Below are the code and all the weights of a small trained network. Each question names an input and a class and asks about switching units off, where a switched-off unit gives its printed mean instead of its output.

import numpy as np


def w(rows, s, z=0):
    codes = np.array(rows[::2]) - 128.0
    scale = np.full(codes.shape[1], s)
    scale[-1] = z or s
    return codes * scale


def f(y):
    return np.maximum(y, 0)


def log_softmax(a):
    a = a - a.max(-1, keepdims=True)
    return a - np.log(np.exp(a).sum(-1, keepdims=True))


def net(x, mask):
    res = np.array(x, float).reshape(1, 7) / 4 @ E
    y = f(res @ A[0][:, :-1].T + A[0][:, -1])
    res = res + np.where(mask, y, B[0][:, -1]) @ B[0][:, :-1]
    return log_softmax(res[-1] @ U[:, :-1].T + U[:, -1])


A, B = {}, {}
E = w([
[118,135,129,111,4,76,129,167,228],'x0',
[129,128,128,128,128,127,128,127,129],'x1',
[121,128,99,218,167,101,254,159,171],'x2',
[130,130,128,127,128,128,128,127,126],'x3',
[221,178,85,128,146,40,124,27,143],'x4',
[120,122,50,221,61,180,91,96,99],'x5',
[150,62,14,103,200,113,75,207,193],'x6',
],0.0087)
A[0] = w([
[136,111,106,157,99,135,124,110,119,46],'N0',
[177,149,101,141,141,51,113,47,140,33],'N1',
[143,147,25,243,48,167,85,84,95,35],'N2',
[131,157,215,169,86,113,164,67,85,23],'N3',
[153,154,195,30,192,78,171,138,156,72],'N4',
[110,128,186,136,97,145,162,124,110,60],'N5',
[96,147,159,137,121,121,135,69,134,31],'N6',
[178,165,84,125,135,62,110,28,156,54],'N7',
[127,139,148,126,63,113,138,120,147,72],'N8',
[137,138,117,146,252,166,120,81,37,28],'N9',
[110,115,155,101,119,143,91,119,127,61],'N10',
[122,130,125,89,120,134,68,118,96,47],'N11',
[106,141,126,174,122,106,190,143,146,49],'N12',
[155,142,175,140,93,127,157,93,89,29],'N13',
[158,150,149,69,84,151,26,86,117,59],'N14',
[130,127,117,225,163,105,235,136,165,53],'N15',
[154,131,116,131,126,121,146,123,132,98],'N16',
[112,128,138,145,187,138,111,116,108,95],'N17',
[130,108,104,116,140,108,107,147,145,81],'N18',
[68,116,178,144,128,203,122,240,117,20],'N19',
[133,128,108,109,53,94,132,143,170,31],'N20',
[145,135,195,82,162,93,148,149,140,48],'N21',
[151,103,142,130,160,150,129,119,90,3],'N22',
[149,120,125,170,138,135,185,141,148,32],'N23',
[145,108,37,116,188,118,73,184,176,29],'N24',
[133,134,124,110,30,79,114,151,230,57],'N25',
[130,106,141,81,112,110,57,111,102,53],'N26',
[136,118,53,115,175,116,87,166,161,25],'N27',
[107,114,140,146,101,179,114,177,124,46],'N28',
],0.016,0.0057)
B[0] = w([
[118,109,115,139,142,130,104,119,155,152],'N0',
[145,57,126,89,114,109,179,141,127,207],'N1',
[120,79,138,131,214,129,41,99,124,253],'N2',
[122,155,123,114,58,156,119,54,131,227],'N3',
[114,78,123,134,199,127,49,103,129,225],'N4',
[127,132,121,115,86,147,118,87,130,181],'N5',
[141,131,123,109,94,153,116,111,136,163],'N6',
[116,39,127,98,111,123,192,163,130,221],'N7',
[133,141,125,185,118,139,139,122,126,176],'N8',
[148,155,124,253,118,135,162,164,134,234],'N9',
[123,153,113,107,134,118,141,146,121,163],'N10',
[120,169,121,111,152,112,130,151,142,175],'N11',
[126,176,127,106,147,118,125,161,132,175],'N12',
[121,146,120,109,95,164,131,93,116,184],'N13',
[127,207,130,79,137,89,130,175,134,225],'N14',
[121,209,127,67,143,102,124,188,126,225],'N15',
[120,127,148,129,122,117,147,130,129,143],'N16',
[125,132,139,175,117,136,140,146,124,166],'N17',
[96,147,131,141,117,141,137,96,133,163],'N18',
[142,24,117,104,123,107,184,141,134,229],'N19',
[148,133,130,196,117,136,134,144,141,186],'N20',
[130,101,131,129,174,135,73,114,128,182],'N21',
[144,141,140,161,114,109,126,139,120,150],'N22',
[132,173,128,106,140,98,135,132,133,165],'N23',
[123,166,138,102,64,166,118,49,134,232],'N24',
[141,154,128,236,128,139,157,156,105,233],'N25',
[120,182,129,97,156,117,130,151,131,186],'N26',
[127,147,121,106,71,150,105,83,105,202],'N27',
[136,79,139,99,133,122,160,135,130,181],'N28',
],0.033,0.017)
U = w([
[138,183,118,104,47,219,127,2,146,142],'0',
[193,176,133,253,125,167,161,127,137,118],'1',
[131,238,123,54,160,98,134,157,159,32],'2',
[161,47,122,88,115,133,214,109,155,246],'3',
[133,111,136,145,218,165,29,54,149,81],'4',
],0.0049,0.0012)

Each question gives the input, the list of numbers given to net, and the class t.
The units are the neurons (one row each of A and B). Each row of codes is followed by its name. A weight is (code - 128) times the scale printed after its matrix; where a second scale follows, it is the last column's (A, B and U).
mask holds one flag per neuron, in row order. A switched-off neuron (its flag False) gives its mean, the last column of its row in B, instead of its output. The means were averaged over made-up inputs and are rounded, as every weight is.
A unit's drop is (log p(t) with every unit on - log p(t) with that unit switched off) / (log p(t) with every unit on - log p(t) with every unit switched off).
The circuit of an input: a set's keep is (log p(t) with only the set's units on - log p(t) with every unit switched off) / (log p(t) with every unit on - log p(t) with every unit switched off). Starting from the 12 units with the biggest drops (on a tie, the unit counted first), units are removed one at a time, each time the one whose removal leaves the highest keep (on an exact tie, the one counted first), for as long as the keep stays at least 0.8.
circuit, biggest first: the units of the circuit, biggest drop first
top k neurons: the k neurons with the biggest drops, biggest first
drop when u is switched off: that unit's drop, to one decimal
input [8,-1,-4,-6,3,-3,6], class 1: circuit, biggest first : [N25]
input [-4,-1,4,-6,-2,-3,4], class 0: top 4 neurons : [N25 N24 N14 N2]
input [1,0,-7,3,-5,8,-6], class 4: top 2 neurons : [N2 N15]
input [-1,-6,-6,-6,-5,-4,5], class 2: top 2 neurons : [N3 N26]
input [-6,1,4,-2,-8,3,2], class 3: top 2 neurons : [N19 N25]
input [7,3,-7,2,8,-3,7], class 3: top 3 neurons : [N7 N1 N9]
input [-6,4,-3,-3,7,5,0], class 3: top 2 neurons : [N7 N1]
input [4,-4,-1,3,-3,8,7], class 4: top 4 neurons : [N2 N3 N13 N5]
input [-3,6,-7,-4,-8,0,8], class 0: top 3 neurons : [N24 N27 N7]
input [-5,-6,7,2,-4,7,-3], class 2: top 2 neurons : [N15 N4]
input [5,8,-6,6,5,-6,1], class 2: top 3 neurons : [N14 N2 N9]
input [-1,-7,-7,-3,-7,-1,0], class 2: top 2 neurons : [N14 N7]
input [6,2,2,0,2,8,-2], class 4: top 2 neurons : [N2 N9]
input [4,-3,-8,-3,-8,3,2], class 2: top 3 neurons : [N14 N26 N7]
input [-4,1,-8,4,7,1,-5], class 2: circuit, biggest first : [N14]
input [5,7,3,8,-6,5,0], class 3: top 3 neurons : [N19 N9 N28]
input [1,-8,0,0,-3,8,3], class 4: drop when N25 is switched off : 0.0
input [-4,-2,-3,2,0,5,8], class 0: drop when N24 is switched off : 0.9
input [-8,-4,2,2,3,-1,3], class 1: drop when N9 is switched off : 0.7
input [-3,0,5,0,-3,-2,3], class 2: circuit, biggest first : [N15]
input [1,-6,4,5,5,-3,-2], class 3: drop when N14 is switched off : 0.9
